In the rows, 128 means zero.
Here are made-up objects, facts about them, and rows of numbers that follow some of those facts. Name the object behind each unnamed row.

Some facts about the objects:
κ: is of sort; ψ: belongs to class; δ: uses
(604) | κ a | ψ i | δ (91),(555)
(311) | κ f | ψ h
(470) | κ c | ψ g
(20) | κ f | ψ h
(91) | κ e | ψ g
(207) | κ b | ψ h | δ (500)
(28) | κ b | ψ g | δ (133),(35),(659),(222)
(201) | κ a | ψ k
(476) | κ b | ψ i
(407) | κ a | ψ g | δ (476)
(316) | κ b | ψ h
(119) | κ a | ψ i
(77) | κ c | ψ h
(502) | κ a | ψ g
(343) | κ a | ψ g
(35) | κ a | ψ g
(595) | κ b | ψ h | δ (302)
(492) | κ a | ψ g
(573) | κ c | ψ g
(423) | κ a | ψ g
(626) | κ b | ψ j | δ (492),(35),(142),(343),(212)
(16) | κ b | ψ j | δ (446),(328),(232)
(500) | κ e | ψ i
(217) | κ e | ψ l
(454) | κ c | ψ g | δ (328)
(585) | κ a | ψ h
(468) | κ a | ψ g
(254) | κ a | ψ g | δ (217),(314),(468),(486)
(58) | κ c | ψ j | δ (573),(488),(77)
(328) | κ d | ψ g
(133) | κ c | ψ h
(314) | κ b | ψ g
(663) | κ a | ψ i | δ (20),(217),(500),(140),(232)
(226) | κ d | ψ h | δ (659),(470),(555),(201)
(555) | κ a | ψ g
(488) | κ f | ψ j
(630) | κ f | ψ g | δ (423),(488),(585),(656)
(212) | κ e | ψ j
(659) | κ d | ψ g
(232) | κ a | ψ g
(656) | κ b | ψ j
(486) | κ a | ψ k
(581) | κ a | ψ h | δ (656)
(130) | κ c | ψ g | δ (470),(468)
(38) | κ f | ψ h
(264) | κ c | ψ g | δ (502),(140)
(320) | κ a | ψ k | δ (328),(119)
(418) | κ e | ψ g | δ (20)
(142) | κ f | ψ i
(302) | κ b | ψ g
(446) | κ a | ψ i
(290) | κ a | ψ j | δ (20),(486)
(222) | κ a | ψ h
(241) | κ a | ψ g | δ (302),(476),(328)
(140) | κ a | ψ g
(375) | κ b | ψ i | δ (133),(488),(486)
(643) | κ b | ψ g | δ (20),(492)

Some rows with their names:
(232): [153 115 100 138 117 143 145 148 119 132 134 165 158 133  99 115  97 103
  66 127 103 122 159 111  98 122  72 118  85  77 140 146 112  54 140 138
 127]
(16): [148  77 141 192 128 147 150  85 203 197 151 107 112 138 126 126  97 148
 147 128  27  98 146 136  69 143 168 130 166 135 106  92 122  97 149 183
 188]
(446): [140 109 103 133 117 151 157 140 124 138 128 160 175 133  96 134 100 122
  77 134 103 130 154 118 100 129  90 123  82  75 138 145 115  60 135 136
 133]
(468): [160 138 145 123 141 155 134 144 114 121 123 115 148 125 119 122 133 116
  62 112 135 123 146 136 113 156  73 125  85  86 143 171 114  92 164 134
 115]
(476): [152  78 146 176 111 171 101 103 198 177 150 109 132  66 127 152 107 135
 155 123  35 104 151 158  93 154 151 112 155 113 123 111 125 126 171 172
 171]
(241): [111 105  92 144 148 146 157 122 138 157 111 130 201 147 100 166 107 187
 103 123  99 139 132 141  92 164 109 134  98  93 114 154 101  44 120 133
 165]
(302): [150  74 136 179 112 173 100 102 198 174 150 106 134  72 121 146 106 128
 147 127  26 110 155 150  96 152 153 117 157 112 119 108 127 124 175 175
 170]
(407): [111 104  90 136 147 153 144 126 134 145 113 128 199 127 100 167 108 177
 100 121 105 138 137 139 101 170  97 132  98  97 121 155  98  54 129 130
 160]
(290): [133 139 120 144 149 131 166 127 103 124 118 117 135 162 111 104 123 144
  83 115 109 117 150 132  97 165  68 111 111 135 129 138 102  70 122 118
 151]
(375): [156 127 167 176 129 132 156  69 166 158 139  99  87 134 146  98 138 147
 171 104  46  86 151 177  74 149 164 118 166 162 109  95 125 139 126 147
 176]
(133): [155 143 160 188 106 160 168 135 101  98 131 119 176 131 127  52 137 150
 153 112 127 177 164 147 142 132 185 138 126 161 141 129 144 167 123 160
 147]
(140): [150 127  98 122 120 131 131 158 122 129 132 167 139 139 112 107  95  77
  71 128 114 102 154  94 107 129  69 119  91  80 142 153 120  55 144 136
 121]
(264): [127 132 133 207 143 129 153 141 141 140 152 109 166 185 111  60 108 150
 141 112 110 141 154  82 125 131 154 141 139 153 138 136 149  99 113 194
 170]
(573): [151 154 146 200 112 144 157 123 109 101 150 136 195 132 116  73 134 148
 162 103 118 167 164 142 126  91 176 132 122 128 133 141 154 150  95 166
 163]
(454): [114 108 138 219 126 161 166 128 153 138 149 102 216 150  95 104 107 195
 146 116  92 187 151 119 123 127 182 149 137 131 124 128 138 102 121 193
 185]
(470): [149 144 182 176 130 170 137 142 131 117 138  84 177 132 128  78 144 146
 140 111 139 172 156 129 164 156 174 168 121 127 141 159 158 158 160 186
 134]
(142): [135 121 102 102 121 162 149 118 100 128  98 133  90  70 146 107  64 119
 141 128 118 201 118 138 168 125 127 170 137 179 164  87 161 167 119  81
 139]
(423): [137 167  99 124 134 118 120 123  98 111 123 178 172 115 117 137 132 131
 117 105 136 110 152 151 102 124  85 117  85  83 125 169 123  92  95 112
 137]
(492): [139 130  86 116 114 142 137 156  81  97  91 160 132 117 118  78 101 109
 109 137 114 129 152 131 133 177  90 106 107 144 145 137 100  98 140 100
 118]
(604): [132 146 119  96 150 136 145 105 134 144  94 147 166 167 136 148 128 159
 114 122 155 111 131 132 113 186 135 176  80 107 118 180 128  77 122 127
 117]
(222): [154 138 115 106 111 142 167 124  87 106  88 160 154 132 133 102 123 135
 122 134 133 134 150 154 117 153 123 133  82 121 133 147 115 112 125 106
 107]

Which object is each row?
A row may be one of the objects named above.
[139 125  87 108 116 136 146 149  81 100  81 160 139 116 125  83 104 132
 126 136 116 133 151 137 134 186 107 116 105 151 140 136 103  99 127  92
 117] => (343)
[139 107  95 135 119 156 157 134 124 137 123 164 193 120  98 150 104 134
  90 133 104 142 150 130  98 134 106 132  87  75 131 148 108  59 134 136
 138] => (119)
[158 150 125 117 127 155 140  99  97 132 146 151 119  58 136 144  91 100
 121 100 130 185 129 167 137  60 108 165 111 124 155 107 174 172  96  90
 152] => (488)
[134 143 138 140 169 136 163 117 121 135 121  91 141 172 113 118 131 152
  72 106 129 118 141 139  90 177  80 123 108 114 127 155 106  61 131 125
 152] => (254)
[152 143 183 174 128 174 137 141 137 119 136  89 180 137 127  83 141 151
 138 110 142 169 152 130 156 154 178 165 116 131 143 159 157 156 157 181
 134] => (470)
[182 109 183 174 126 159 117 102 175 160 163  76  71  99 139  99 133 106
 125 110  47  89 157 154  93 149 125 112 163 129 126 108 126 138 184 164
 157] => (314)
[134  80 138 181 137 159 119  85 203 189 141  96 129 101 124 152 110 171
 163 119  33 103 139 155  85 171 162 127 169 133 103 108 120 112 160 180
 187] => (595)
[120 103  96 140 137 142 171 116 139 151 115 149 198 151  99 163 100 165
 102 127 100 135 140 134  88 142 113 138  95  95 112 147 107  50 117 145
 157] => (320)
[139 132 148 145 130 109 112 133  69 100 114 120  82 110 146 105  86 126
 193 153 182 189 135 153 100 131 151  76 152 196 113 115 123 124 176 125
 168] => (212)
[153 151 128 117 124 155 142  98 100 127 142 148 122  58 134 144  97 106
 114  99 138 188 131 163 130  55 110 166 111 124 150 110 174 173  92  99
 153] => (488)
[156 108 165 152 123 134 164  70 166 154 114 108  85 140 157  91 124 169
 195 120  57  93 147 172  91 174 193 140 162 187 102  90 124 151 133 146
 163] => (28)
[166 136 140 160 117 134  83  92 166 147 153 146 108  80 140 118 133 100
 176 102  69  72 153 160  92 125 141 109 147 118 114 128 143 151 128 150
 166] => (656)
[148 143 178 127 153 120  91 112 109 132 129 118 118 122 166 162 106 130
 174 137 233 175 125 140  97 114 174 132 121 120  96 158 152 110 185 157
 148] => (91)
[159 142 144 123 139 159 136 142 113 118 125 110 144 131 115 121 135 108
  61 114 132 122 152 140 113 156  74 126  89  79 139 168 117  95 163 131
 112] => (468)
[132 135 119 145 151 128 168 132 101 127 117 116 136 164 113 103 120 140
  84 112 113 123 151 138  96 163  73 107 107 129 133 143 106  66 128 121
 153] => (290)
[127 126 111 145 155 116 168 129 130 149 123 131 142 186 105 105 102 136
  77 120 105 106 143 108  87 161  77 123 107 120 126 140 109  36 121 133
 156] => (663)
[133 137 121 146 154 128 164 129 105 125 117 120 137 168 111  94 118 136
  87 110 114 127 144 137  88 163  76 112 111 128 132 144 101  63 128 117
 154] => (290)
[146  73 139 191 125 149 153  83 203 198 155 116 110 131 121 121 101 147
 147 122  22  94 147 135  67 142 163 128 158 141 106  95 124  93 149 178
 190] => (16)
[122 164  93 127 154 113 125 118 109 118 119 167 172 139 117 147 131 155
 122 100 134 102 140 150  96 143  87 124  87  96 115 172 123  79  84 111
 148] => (581)
[132 135 162 173 160 104 124 127  88 130 145  89  72 152 135 110  83 128
 157 134 185 174 137 139  67 115 127  69 160 167 108 114 125  80 172 151
 191] => (418)
[156 149 163 189 111 159 166 131  98  89 134 113 176 131 126  47 135 150
 157 112 121 178 170 141 148 124 183 136 127 157 140 134 146 173 122 166
 147] => (133)
[164 142 136 134 125 146 149 145  89 110 127 128 145 122 117 102 124 103
  66 115 123 128 164 146 105 144  71 105  91  98 142 151 109  97 142 120
 122] => (486)
[152 130  99 104 109 138 156 143  74  96  86 166 140 119 131  87 117 124
 122 136 120 134 157 145 128 171 114 122  93 145 137 141 106 111 133  97
 104] => (35)
[138 107  94 133 115 152 154 134 125 138 125 160 191 122  99 150 103 138
  90 131 106 137 151 133  96 135 103 133  85  81 125 150 106  61 136 132
 135] => (119)
[145 103 137 177 125 135 135 107 168 162 125 100  63 129 137  67 100 139
 163 123  35  83 154 140  92 184 140 100 187 195 119  87 116 130 150 146
 175] => (643)
[158 110 145 177 125 136 125  99 188 181 157 112  81 135 131  92 101 108
 141 116  39  70 151 120  81 144 141 120 165 144 121  98 130 106 152 173
 175] => (207)
[135 143 122  91 150 135 149 113 137 142  98 143 172 163 140 160 132 171
 113 119 159 113 129 137 114 186 135 178  73 108 113 178 127  79 121 127
 113] => (604)
[114 155 114 125 168 135 149  76 125 152 129 129 125 101 137 169  98 162
 143  88 141 174 108 159 122  88 118 182 123 143 132 113 175 144  62  96
 186] => (630)
[ 91 146 146  88 157 193 197 148 134 156 103  76 120 156 205 175 132 171
 152 121 168 127 115 141  90 143 141 131 126 136 112 163 142 140 140 184
 149] => (226)
[128 165 149 210 137 128 179 102 117 112 141 120 192 172 117  73 141 180
 173  92 115 163 155 142 109 103 179 141 130 156 120 136 147 139  74 163
 188] => (58)
[160 101 147 180 124 133 126 100 195 185 154 117  78 131 132  89 105 116
 143 116  37  74 156 125  77 151 136 115 163 145 122  97 130 108 155 170
 170] => (207)
[103 100 114 126 110 218 177 192 119 152 147 116 152  90 159 189  92 112
 113 138 113 140 141 127  86  85 108  81 126  83 127 144 129 125 162 190
 162] => (328)
[161 130 187 169 150 124 108 137  90 123 164  83  88 131 130 120  94  96
 129 133 195 176 152 134  72  88 112  74 140 127 118 127 134  84 203 157
 165] => (217)
[146 140 178 121 148 119  95 117 115 136 133 114 113 130 161 164 108 132
 173 145 233 172 124 140  96 117 168 133 118 122  99 155 150 109 187 160
 152] => (91)
[156 130 159 167 141 113 101 139 102 129 161 116  85 130 126 121  82  87
 137 139 188 168 150 116  74  76 107  78 139 127 120 127 137  80 191 161
 173] => (500)
[157 107 144 160 122 141 110  92 185 170 144 127 101 102 139 119 116 125
 163 119  52  84 149 154  96 158 161 127 160 135 114 111 134 129 147 161
 161] => (316)
[118 144 146  78 113 205 189 175 100 126 110 109 110 111 203 152 128 123
 143 133 161 131 135 141 111 112 131 106 120 119 126 153 136 173 156 172
 128] => (659)
[155 131 165 172 140 113 100 140 101 129 162 113  90 130 129 120  79  82
 131 138 193 169 150 113  78  80 111  77 139 130 117 127 136  79 188 163
 172] => (500)
[132 142 185 193 159 159 158 121 140 135 139  52 173 174 127  80 145 188
 140 102 137 171 145 132 140 164 173 159 136 145 126 151 150 133 143 186
 165] => (130)
[152 119 120 123 128 169 134 137 107 141 140 119  81  70 129 114  67  80
  87 120 115 188 134 120 155  95  83 152 134 150 171  99 167 152 142 101
 142] => (20)
[133 102 130 160 126 130 145  88 160 154 105 106  73 132 152  70 103 164
 200 127  39  89 140 158 102 204 180 119 183 217 112  83 116 137 137 128
 175] => (626)

Now the same objects, written a new way:
Some objects and their rows:
(454): [149 131  87 160 103 134 122 161 153  98 109  24 115 139 115 157 141 131
  82 121  83 104 157 176  92 137 154 101 146]
(328): [143  95 131 147 102 129 110 105 142 132 137 112 140 126 140  98 115 135
  96 121  79  88 139 103  39 155 151  68 161]
(16): [153 114 165 149 108 129 117 137 163 113 107  89 128 136 126 117 166 154
 108 136 193 116 145 193  92  76 144 118 139]
(241): [151 119 149 130 136 131 107 166 124 124  84 121 111 142  96 134 141 142
 117 130 100 107 135 244  87 150 181  74 146]
(302): [161 127 153 152 106 126 132 108 172 130 130 138 130 135 132 125 157 167
  99 120 188  90 137 117  78 127 159 108 142]
(418): [136 104  82 138 120 134  84 128 108 127 110  84 136 151 119 136 170 114
 136 139 102 115 128 154  62  92  63 126 142]
(290): [139  91 129 137 127 132 107 158  96 112  83 130 112 139  91 138 121 129
 159 137 133 129 125 181 117 119 120 118 152]
(91): [142 128  72 109 118 146 114 101 107 154 126 154  73 143 129 123 167 109
 132 101 111 121 135  95  84 155  69 110 128]
(604): [146 115 124 105 132 148 136 149  89 130  87 176  70 138  97 126 125 117
 151 121 136 140 140 179 137 157 132  90 137]
(201): [144 114 116 116 122 143 138 131  95 137  98 213  61 140 103 134 111 126
 159 116 138 128 131 121 136 175 125  92 143]
(58): [144 122  82 146 124 132 128 187 123  92 123  17 160 121  96 143 133 111
 117 114 100 140 160 118 114 143 133 156 145]
(77): [146 119  66 159 115 126 132 164 133 102 133  44 145 121 106 150 117 120
 125 105  98 123 149  56 110 170 127 151 152]
(142): [129  90  71 165 135 126 169 118 153 152 113 145 138 150 104 107 104 110
  91 143 124 119 122 108  92 120  94 129 134]
(468): [145  98 124 132 113 136 115 127 104 130  96 182  65 138 102 145 100 139
 170 109 134 120 126 119 121 161 110 101 155]
(254): [142  99 141 126 127 137 103 162  96 116  81 124  98 139  91 134 119 126
 165 131 128 137 135 204 129 119 118 109 149]
(119): [151 114 141 139 128 126 113 135 132 134  99 159 100 144 102 145 123 155
 125 120 109  94 126 177  85 170 166  75 155]
(500): [139  99  87 150 105 128  79 103 125 138 121 105 111 149 129 145 157 128
 142 119 100  97 122 116  62 115  60 118 149]
(207): [151  98 160 152  99 129 116 127 148 109 109 102 126 137 128 121 150 152
 129 140 202 119 141 155 108  66 112 136 144]
(35): [141 102  99 141 134 133 151 134  90 129  98 223 118 145  98 140 108 128
 146 142 146 114 115  85 101 162 135 104 152]
(222): [144 107 100 131 134 137 146 137  93 131 100 203 104 142  96 135 113 125
 150 131 142 122 120 100 114 167 131 108 147]
(140): [144  89 134 150 113 128 102 131 117 123  93 160  86 145 104 151 104 146
 160 125 126 104 117 142 106 141 121  99 164]

Rows to name:
Some rows may be objects named above.
[134  92 102 120 104 146 145 106 100 133 135 159 122 119 134  85 102 103
 118 126 113 127 145  47  80 149 116  92 149] => (659)
[137 102  83 139 119 133  86 125 110 131 114  82 139 149 119 137 169 111
 134 138 100 111 127 160  62  96  64 130 142] => (418)
[144 120  76 139  96 147 134 155 125  93 105  63  73 132 115 147 121 102
 123 116 105 141 163 133 140 124 102 124 139] => (130)
[152 103 149 147  93 132 126 105 146 117 122 132 112 131 131 124 136 150
 145 120 215 121 140  84 119  94 100 140 146] => (314)
[139 101  87 143 108 130  78 102 127 137 121 104 113 148 129 144 158 128
 140 122 106  95 121 110  60 118  54 119 148] => (500)
[133 111  49 139 128 133 124 115 101 140 124 151 146 153 123 131 168 104
 117 143 128 104 119  76  48 127  75 126 138] => (212)
[146 108 136 128 152 124 113 176 100 128 107 124 155 123  79 129 125 134
 160 117 130 131 130 153 105 169 148 133 152] => (581)
[155 113 141 145 122 119 135 130 143 129 144 131 161 117 113 115 143 156
 141 110 213 121 137  49 105 138 130 166 145] => (656)
[151 107 137 146 121 125 106 132 127 130  95 152 104 146 102 147 119 152
 140 122 105  96 122 169  94 159 151  80 157] => (446)
[146 113 132 123 121 142 157 145 117 111 114 141 143 132 117 105 161 124
 123 147 223 143 145 131 122  82 122 147 129] => (28)
[128  90  70 167 131 127 168 119 154 153 110 142 149 149 105 109 106 107
  86 140 126 120 120 111 100 118  97 126 134] => (142)
[138  99  91 144 134 133 150 140  91 123  99 213 127 148  99 141 112 126
 141 150 149 109 114 112  96 148 139 104 150] => (343)
[146 122  58 149  88 143 151 126 129 103 118 107  58 132 125 156 112 113
 125 104 105 126 155  60 132 158 100 116 144] => (470)
[143 116  52 161 104 136 154 145 123 101 126  92 117 131 114 156 112 115
 122 115 112 122 148  45 112 157 114 139 149] => (133)

